In the rows, 128 means zero.
Each row of numbers belongs to one of the nodes below and depends on some of the facts about them. Some rows are named. Which node is each other row?

There are 3 kinds of fact about the nodes: μ, Σ, β.
bretrilem	μ	grivur; bretrilem	μ	plepin; bretrilem	μ	folim; brolos	μ	kluflun; brolos	μ	gefle; brolos	μ	gufla; damos	μ	pluzuklam; dibrozim	μ	tibri; drerik	μ	klozol; drerik	μ	vokage
drerik	μ	numus; drerik	μ	nide; drerik	μ	lozom; drofi	μ	tese; drofi	μ	nukedo; drofi	μ	ditril; drolol	μ	restinuk; drotrim	μ	fabrek; drotrim	μ	mido; fida	μ	grovus
fida	μ	gefle; fida	μ	nide; figrin	μ	grolu; figrin	μ	gistar; figrin	μ	tibri; fliflen	μ	biflek; fliflen	μ	vokage; flomul	μ	pluplal; flomul	μ	stestom; flomul	μ	bogam
flomul	μ	mido; flomul	μ	brikaga; flomul	μ	kifem; fufin	μ	pliges; fufin	μ	gefle; gazok	μ	grolu; gazok	μ	grivur; gazok	μ	mido; gazok	μ	kifem; gikli	μ	grivur
gikli	μ	dukan; gikli	μ	skirur; grima	μ	pakostir; grima	μ	gogrok; grima	μ	flomes; grosaskes	μ	treklan; grosaskes	μ	kliker; grosaskes	μ	vagrel; grosaskes	μ	lobras; grukluk	μ	loklen
gubrus	μ	brikaga; karur	μ	pliges; karur	μ	klostor; karur	μ	restinuk; karur	μ	bogor; kledrak	μ	pluplal; kledrak	μ	druplol; klezi	μ	kliker; klezi	μ	gufla; klezi	μ	folim
klezi	μ	pligok; klonek	μ	raduk; klonek	μ	gefle; klonek	μ	riklo; lakli	μ	vokage; lakli	μ	tebro; lakli	μ	badu; latek	μ	gibrer; latek	μ	gritre; latek	μ	gafun
lobrugror	μ	plabrun; lobrugror	μ	pligok; magrik	μ	kugrodi; magrik	μ	falol; maplan	μ	gogrok; maplan	μ	sozu; maplan	μ	boflim; migru	μ	rafloga; migru	μ	dages; moske	μ	talu
moske	μ	rubo; naka	μ	kliker; naka	μ	skirur; niris	μ	plepin; niris	μ	kleske; nukle	μ	guris; nukle	μ	sozu; peflor	μ	flomes; peflor	μ	rubo; plavim	μ	klikege
plavim	μ	gritre; plavim	μ	flonir; plavim	μ	mido; plavim	μ	pligok; plebaskin	μ	grolu; plebaskin	μ	skara; plebaskin	μ	gritre; plebaskin	μ	ridil; pudin	μ	grubreskas; pudin	μ	loklen
riskar	μ	grolu; riskar	μ	brelis; ronem	μ	gritre; ronem	μ	drubo; ruplon	μ	bogam; ruplon	μ	numus; ruplon	μ	tibri; rura	μ	nide; rura	μ	zesi; sabros	μ	lobras
seme	μ	lobras; sezus	μ	pakostir; sezus	μ	grivur; sezus	μ	nide; sezus	μ	sozu; skezo	μ	skara; skuvil	μ	rete; skuvil	μ	felu; stiflo	μ	soro; stiflo	μ	lagora
stiflo	μ	gripligro; stiflo	μ	rutros; stutran	μ	trokis; surir	μ	raduk; surir	μ	grigrum; surir	μ	mobon; tafle	μ	pliges; tafle	μ	kluflun; tafle	μ	veden; tafle	μ	rafloga
tafle	μ	skirur; tafle	μ	zesi; toskuza	μ	bogor; traskagru	μ	klozol; trigo	μ	kugrodi; trigo	μ	druplol; trozon	μ	modres; vagrun	μ	stinir; vagrun	μ	lagora; veples	μ	gibrer
veples	μ	kugrodi; veples	μ	kogrun; veples	μ	boflim; veples	μ	skirur; vogramo	μ	skire; vogramo	μ	fista; vutru	μ	raduk; zilar	μ	raduk; zilar	μ	grigrum; zilar	μ	roko
zilar	μ	pliles; badu	Σ	drodes; biflek	Σ	drodes; biflek	Σ	ridil; bogor	Σ	drodes; brelis	Σ	zogu; dasti	Σ	dukan; dasti	Σ	dages; defur	Σ	ronem; dibrozim	Σ	ridil
dragriplum	Σ	stutran; dragriplum	Σ	druplol; drerik	Σ	latek; drerik	Σ	badu; drofi	Σ	numus; drolol	Σ	dibrozim; drolol	Σ	nukedo; drolol	Σ	gripligro; drotrim	Σ	ronem; drubo	Σ	dukan
dukan	Σ	drodes; fabrek	Σ	plolom; fabrek	Σ	drodes; fabrek	Σ	plilo; falol	Σ	rubri; falol	Σ	zetra; fida	Σ	niris; fida	Σ	punak; fida	Σ	stutran; figrin	Σ	stirudrar
figrin	Σ	dibrozim; figrin	Σ	zogu; fista	Σ	veden; fista	Σ	fonu; fleli	Σ	drodes; fleli	Σ	flomes; fleli	Σ	ridil; fleli	Σ	zogu; fleli	Σ	bupam; flomes	Σ	klagas
flomul	Σ	kugrodi; flonir	Σ	kifem; flonir	Σ	bogor; folim	Σ	drodes; fonu	Σ	drodes; fufin	Σ	gripligro; fufin	Σ	tupluser; gazok	Σ	rutros; gazok	Σ	drotrim; gefle	Σ	latra
gefle	Σ	lobras; gesti	Σ	bogor; gikli	Σ	tese; gistar	Σ	riskar; grigrum	Σ	dibrozim; grigrum	Σ	grosaskes; grigrum	Σ	drodes; grigrum	Σ	gikli; gripligro	Σ	dukan; gritre	Σ	zenam
grivur	Σ	magrik; grivur	Σ	drodes; grivur	Σ	dragriplum; grivur	Σ	dukan; grolu	Σ	pakostir; grolu	Σ	drodes; grolu	Σ	zazin; grolu	Σ	moske; grosaskes	Σ	dukan; grubreskas	Σ	kliker
grubreskas	Σ	drodes; grubreskas	Σ	tebro; grubreskas	Σ	karur; grukluk	Σ	fabrek; gufla	Σ	drodes; gufla	Σ	fista; guris	Σ	dibrozim; guris	Σ	dukan; guris	Σ	rutros; kifem	Σ	ronem
kifem	Σ	vutru; kifem	Σ	pligok; klagas	Σ	plakes; kledrak	Σ	drodes; kleske	Σ	drubo; klikege	Σ	vavuk; kliker	Σ	dibrozim; kliker	Σ	drodes; klonek	Σ	grubreskas; klostor	Σ	vaku
klostor	Σ	ridil; klozol	Σ	dibrozim; kluflun	Σ	nukle; lagora	Σ	klagas; lagora	Σ	flomes; lagora	Σ	ridil; latek	Σ	folim; latek	Σ	surestak; loklen	Σ	vebe; lubrufak	Σ	drodes
lufluplim	Σ	zogu; magrik	Σ	lubrufak; mibri	Σ	skubris; mido	Σ	drodes; mido	Σ	zazin; migru	Σ	rura; migru	Σ	grosaskes; migru	Σ	tupluser; modres	Σ	pliges; modres	Σ	drodes
moske	Σ	tafle; moske	Σ	surestak; nemum	Σ	drodes; nide	Σ	dasti; niris	Σ	drodes; niris	Σ	lobras; nukle	Σ	zazin; numus	Σ	zogu; pakostir	Σ	grubreskas; pakostir	Σ	mido
peflor	Σ	fufin; peflor	Σ	lubrufak; plabrun	Σ	drodes; plabrun	Σ	rutros; plabrun	Σ	surestak; plakes	Σ	drodes; plebaskin	Σ	fufin; plebaskin	Σ	dukan; pliges	Σ	dukan; pligok	Σ	plakes
plilo	Σ	pligok; plolom	Σ	drodes; plolom	Σ	dasti; plolom	Σ	vutru; plolom	Σ	stutran; pluzuklam	Σ	ronem; pluzuklam	Σ	gesti; pudin	Σ	zazin; pudin	Σ	ridil; pudin	Σ	fonu
pudin	Σ	plilo; punak	Σ	bogam; rete	Σ	fonu; rete	Σ	plilo; ridil	Σ	drodes; riskar	Σ	damos; riskar	Σ	drodes; rubri	Σ	traskagru; ruplon	Σ	fufin; ruplon	Σ	lubrufak
ruplon	Σ	vutru; rura	Σ	grosaskes; rura	Σ	gripligro; rutros	Σ	drodes; sabros	Σ	zazin; sabros	Σ	pluzuklam; sabros	Σ	gesti; seme	Σ	gistar; sezus	Σ	druplol; skire	Σ	damos
skire	Σ	plakes; skire	Σ	ronem; skoma	Σ	tebro; skubris	Σ	stirudrar; skubris	Σ	fonu; soro	Σ	pakostir; sozu	Σ	stirudrar; stestom	Σ	dages; stirudrar	Σ	plakes; stirudrar	Σ	drodes
stirudrar	Σ	bogor; stutran	Σ	drodes; stutran	Σ	dages; surestak	Σ	plakes; surestak	Σ	ridil; surestak	Σ	dukan; surir	Σ	dragriplum; surir	Σ	flomes; tafle	Σ	dibrozim; tafle	Σ	ridil
tafle	Σ	vutru; tafle	Σ	dages; talu	Σ	dibrozim; talu	Σ	rutros; tebro	Σ	talu; tebro	Σ	dages; tese	Σ	zogu; tibri	Σ	ridil; tibri	Σ	dasti; tibri	Σ	pluzuklam
toskuza	Σ	brelis; traskagru	Σ	drodes; triras	Σ	drodes; triras	Σ	latra; triras	Σ	tibri; tupluser	Σ	plolom; tupluser	Σ	drodes; tupluser	Σ	zazin; tupluser	Σ	stutran; vagrun	Σ	plakes
vagrun	Σ	numus; vagrun	Σ	dages; vaku	Σ	grosaskes; vavuk	Σ	plolom; vebe	Σ	dibrozim; vebe	Σ	drodes; vebe	Σ	zogu; vebe	Σ	pligok; veden	Σ	dibrozim; veden	Σ	latra
veples	Σ	grosaskes; veples	Σ	tebro; vokage	Σ	drodes; zavitil	Σ	plakes; zazin	Σ	plakes; zetra	Σ	tese; zetra	Σ	plakes; zetra	Σ	veden; zogu	Σ	drodes; zogu	Σ	ridil
badu	β	b; biflek	β	d; biplok	β	a; boflim	β	a; bogam	β	a; bogor	β	a; brelis	β	b; bretrilem	β	d; brikaga	β	a; brolos	β	d
bupam	β	a; dages	β	d; damos	β	d; dasti	β	c; defur	β	a; dibrozim	β	d; ditril	β	a; dragriplum	β	c; drerik	β	a; drodes	β	a
drofi	β	a; drolol	β	a; drotrim	β	b; drubo	β	a; druplol	β	b; dukan	β	a; fabrek	β	c; falol	β	a; felu	β	c; fida	β	d
figrin	β	a; fista	β	a; fleli	β	b; fliflen	β	a; flomes	β	b; flomul	β	d; flonir	β	b; folim	β	a; fonu	β	a; fufin	β	a
gafun	β	c; gazok	β	b; gefle	β	c; gesti	β	c; gibrer	β	d; gikli	β	d; gistar	β	c; gogrok	β	a; grigrum	β	b; griklor	β	b
grima	β	b; gripligro	β	a; gritre	β	b; grivur	β	a; grolu	β	a; grosaskes	β	b; grovus	β	d; grubreskas	β	a; grukluk	β	a; gubrus	β	a
gufla	β	a; guris	β	b; karur	β	a; kifem	β	c; klagas	β	b; kledrak	β	a; kleske	β	d; klezi	β	b; klikege	β	c; kliker	β	a
klonek	β	a; klostor	β	b; klozol	β	a; kluflun	β	a; kogrun	β	b; kugrodi	β	b; lagora	β	a; lakli	β	a; latek	β	a; latra	β	b
lobras	β	c; lobrugror	β	b; loklen	β	a; lozom	β	c; lubrufak	β	a; lufluplim	β	a; magrik	β	d; manek	β	a; maplan	β	b; mibri	β	b
mido	β	b; migru	β	b; mobon	β	a; modres	β	d; moske	β	a; nagruk	β	b; naka	β	b; nemum	β	c; nide	β	a; niris	β	a
nukedo	β	c; nukle	β	a; numus	β	a; pakostir	β	b; peflor	β	c; plabrun	β	a; plakes	β	c; plavim	β	a; plebaskin	β	a; plepin	β	a
pliges	β	d; pligok	β	a; pliles	β	b; plilo	β	b; plolom	β	b; pluplal	β	c; pluzuklam	β	a; pudin	β	a; punak	β	a; raduk	β	d
rafloga	β	a; restinuk	β	a; rete	β	a; ridil	β	a; riklo	β	b; riskar	β	d; roko	β	b; ronem	β	b; rubo	β	a; rubri	β	b
ruplon	β	c; rura	β	a; rutros	β	b; sabros	β	c; seme	β	a; sezus	β	a; skara	β	a; skezo	β	c; skire	β	a; skirur	β	d
skoma	β	d; skubris	β	b; skuvil	β	b; soro	β	a; sozu	β	b; stestom	β	a; stiflo	β	b; stinir	β	a; stirudrar	β	a; stovek	β	a
stutran	β	b; surestak	β	a; surir	β	b; tafle	β	a; talu	β	b; tebro	β	a; tese	β	c; tibri	β	a; toskuza	β	a; traskagru	β	a
treklan	β	c; trigo	β	d; triras	β	b; trokis	β	b; trozon	β	c; tupluser	β	c; vagrel	β	d; vagrun	β	a; vaku	β	b; vavuk	β	a
vebe	β	a; veden	β	b; veples	β	b; vogramo	β	d; vokage	β	b; vutru	β	b; zavitil	β	d; zazin	β	c; zenam	β	b; zesi	β	b
zetra	β	a; zilar	β	a; zogu	β	c; zubrel	β	d

Named rows:
[183  95 108 104  84 185 150  64  73 139 162 115 104 158 147 118 174  96
 162  95 126 128 127 110 111 122 126 125 141  92  73 169] -> figrin
[166  85 143 137 105 146 164 103  91 133 145 124  97 153 149 113 144  71
 132  81 124 159 122  90  88  98 173 138 159  96  90 168] -> nukle
[159  96 137 140 105 188 171  75  66 119 151 131 111 130 147 111 127 100
 149  90  93 161 110  84  95 118 167 151 171 102 119 148] -> sabros
[162 110 152 119  94 141 156  59 107 148 145 115 109 126 149  94 150 100
 153 108 136 148 121 108  86 106 134 152 118  66  74 175] -> tafle
[190 104 130 157  89 185 175  85 119 120 144 157 108 176 156 106 158  94
 141  86 140 138 125  67 116 113 121 132 126 110  98 174] -> kledrak
[164 118 150 129 100 131 180  86 102 146 156 115 106 120 148 121 139 101
 154 128  85 150 103  85 101 135 146 133 149  99 127 156] -> migru
[146 101 154 132 115 146 158  94  63 141 167 140 122 145 121 115 136  87
 138  92 122 126 147  80  77 118 137 127 177 114 127 101] -> vogramo
[172 100 135 133 103 161 177  82  79 126 147 120 108 151 141 103 153  90
 147  77 122 135 124  96  95 105 143 137 159 101  85 162] -> drofi
[162 125 143 160  84 116 212  83 123 129 135  96 112 117 148 116 129 104
 183 141  25 134 104  62  84 153 146 127 130  73 145 117] -> grosaskes
[132  78 159 135 124 150 153  80 116 125 172 113  78 134 141  86 133  87
 136 109 157 140 141  91  81 100 144 171 152 117 112 157] -> rafloga
[169  91 122 141 104 192 160  89  61 116 155 130 103 129 141 114 136  98
 149  92 101 160 111  79 105 128 149 156 184 117 122 150] -> gesti
[142  86 142 118 124 141 176  91  70 137 175 119  97 130 130 108 132  98
 143 112 116 128 127  89  96 127 141 130 162 149 148 131] -> griklor
[178  75 109 126  91 209 144  70  68 122 166 119  92 143 152 121 146  97
 163 102  93 149 115  85 116 142 132 154 186 116 121 146] -> gistar
[183 107 137 199  83 152 180  91 179 107 138 124  87 152 164  97 143  86
 157 120  85 130 119  28  98 138  99 162 128  89 121 164] -> dukan
[170  73 107 119  89 214 134  75  70 122 171 121  90 145 156 131 141  94
 160 107 102 168 110  89 119 143 151 152 196 110 115 147] -> kifem
[176 100 143 154 115 191 164  53 150 118 164 139  81 136 165  86 146 113
 142 112 183 140 117  77  97 121 139 159 148  94 103 189] -> kliker
[166 101 142 141 115 181 172  93  87 119 154 129  87 156 153 113 152  81
 140  68 131 157 114  99  97  92 169 144 191 107 101 164] -> zetra
[199  84 117 132 103 216 136  48  75 127 165 146 113 123 141 105 160 134
 148  98 164 133 110  81 121 143 111 151 165 124  98 192] -> zogu
[175  90 131 124 113 176 162  66  86 128 163 112  94 137 142  98 161 103
 151  86 152 134 119 103  95 115 143 140 173 101  84 178] -> lufluplim
[180 109 136 143 108 162 181  94 106 130 158 146  99 131 153 117 152 108
 148 117 110 138  99  70 114 137 132 123 164 132 142 162] -> plolom
[167  73 139 128 118 150 157  98  99 143 169 109  83 121 154 121 141  97
 140 132 128 154  97  78  97 145 182 132 191 125 129 175] -> sozu

Which node is each row?
No name comes twice in this set of rows, the named rows included.
[146  74 126 118 104 164 159  85  73 128 170 116  95 168 134 104 149  85
 144  86 123 124 149 101  94 107 124 140 133 116 100 141] => gubrus
[163 101 146 141 110 167 184  73  97 120 152 117  97 146 147  98 146  92
 150  82 123 141 123  91  90 105 164 144 158  93  97 162] => seme
[169  96 130 121 101 190 179  68  99 133 177 124  92 141 166 124 148 106
 166 124 110 146 104  98 103 143 164 121 171 109 136 145] => flonir
[179 130 140 136 107 177 162  68 123 126 172 139  88 116 151 117 156 120
 164 130 121 131  93  81 129 141  93 144 179 132 147 166] => grigrum
[135  98 147 129 121 163 155  79  94 116 176 113  80 146 132  96 147  92
 146  88 141 123 144  95  94  92 100 166 165 124 120 143] => mobon
[185  91 113 142  95 216 155  75  85 113 162 147  98 146 157 118 143 106
 152  99 108 152 111  65 121 143 130 154 171 122 126 158] => fabrek
[171  98 120 162  88 169 174  88  77 115 146  94 102 121 137 113 132  97
 172 112  41 141 114  53  98 151 126 159 177  98 132 131] => dasti
[140  67 140 120 124 152 172  90  81 141 185 108  84 133 138 106 131 101
 143 126 128 130 126  87  93 139 166 128 165 142 144 138] => druplol
[172 105 121 165  86 164 191  80 128 109 151  87  83 148 156 105 146  84
 179 118  55 126 121  66  89 149 134 150 159  75 117 130] => drubo
[140  94 147 108 109 148 182  75  84 142 175 129 108 142 144 106 132 103
 146 121 107 135 136 101  92 127 149 123 124 126 138 125] => lobrugror
[165 130 153 131  87 141 128  91  97 151 157 148 120 129 142 132 156  86
 148 112 107 153 119  80 100 114 113 143 171  86 111 130] => fida
[177 101 119 108  79 163 171  80  80 149 161 131 112 149 162 134 150  97
 163 123  84 146 108 102 114 143 160 111 134 101 111 140] => gazok

Now the same nodes, written a new way:
Named rows:
[125 115 162 157  80 126 154 116 104 130 127 170 162 115] -> plilo
[178  80 120 155 142 175 123 136 103 109 137 119 100 135] -> karur
[148 124 145 150 114 149 114 120 116 148 119 104 135 126] -> toskuza
[178  86 117 150 137 167 127 126 121 112 120 136 140 149] -> boflim
[193  90 229 136  51 193 118 145 132  87 189 154 161  95] -> seme
[184  86 115 148 136 163 121 124 119 112 124 134 144 142] -> restinuk
[115 120 151 155  93 138 151 120 109 114 121 166 134 117] -> sozu
[192 114 102 146 129 145 108 123 128 144 135 124 156 143] -> mobon
[132 128 143 163  85 158 136 110  90 140 148 164 159 129] -> gritre
[136 151 164  61 148 116 106  81  93 158 129 152 129 116] -> fabrek
[157 105 123 164 105 167 143 128  93 121 172 164 114 132] -> skuvil
[139 104 107 140 131 162 130 123 107 130 157 119  98 156] -> bretrilem
[141 153 134 167 105 225  56  96  50 113 142 107 186 130] -> plebaskin
[131 131 195 102 182 150 112 119  73 151 143 162  92  93] -> niris
[148 156 127 117  93 161  59  72  71  49 121 125 197 117] -> dasti
[185  86 116 152 131 165 125 121 121 119 128 137 149 144] -> stovek
[157  93 165 154 105 155 125 119 107 126 112 121 152 125] -> drofi
[179  79 127 158 129 187 122 128 105 127 138 121 129 147] -> gubrus
[111 121 183 164  53  88 174 115 138 181  99 146 176 116] -> klagas
[161 133  98 159 107 132 132 123 115 139 169 163 132 130] -> riklo
[157 100 149 150 114 150 122 114 115 120 109 134 171 126] -> soro

Which node is each row?
No name comes twice in this set of rows, the named rows included.
[191  74 241 105  39 175 138 110 124  81 184 143 165 105] => sabros
[132 149 169 115 149 144 108 108  93 201 123 138 147 127] => grolu
[105 169 178 121 114  96 136 109 108 169 138 182 134  93] => fleli
[128 160 161 148  82 128  95 105 115 127  92 108 201 105] => surestak
[138  72 209 158  74 122 167 114 136 163  73 116 190 128] => pligok
[110 203 172  79 199 146  42 103  48 100 152 192 123  64] => dukan
[146 110 100 136 130 142 126 125 131 114 151 136 118 152] => skirur
[108 133 189 101 170 153 119 100  49 173 174 162 117 118] => riskar
[ 99 187 173 105 145 123 115 115  75 171 178 192  87  82] => stutran
[121 140 148 167  75 154 142 117  97 168 146 133 140 132] => drotrim
[229  82 115 177 130 147 107 119  75 139 180 116 150 111] => zilar

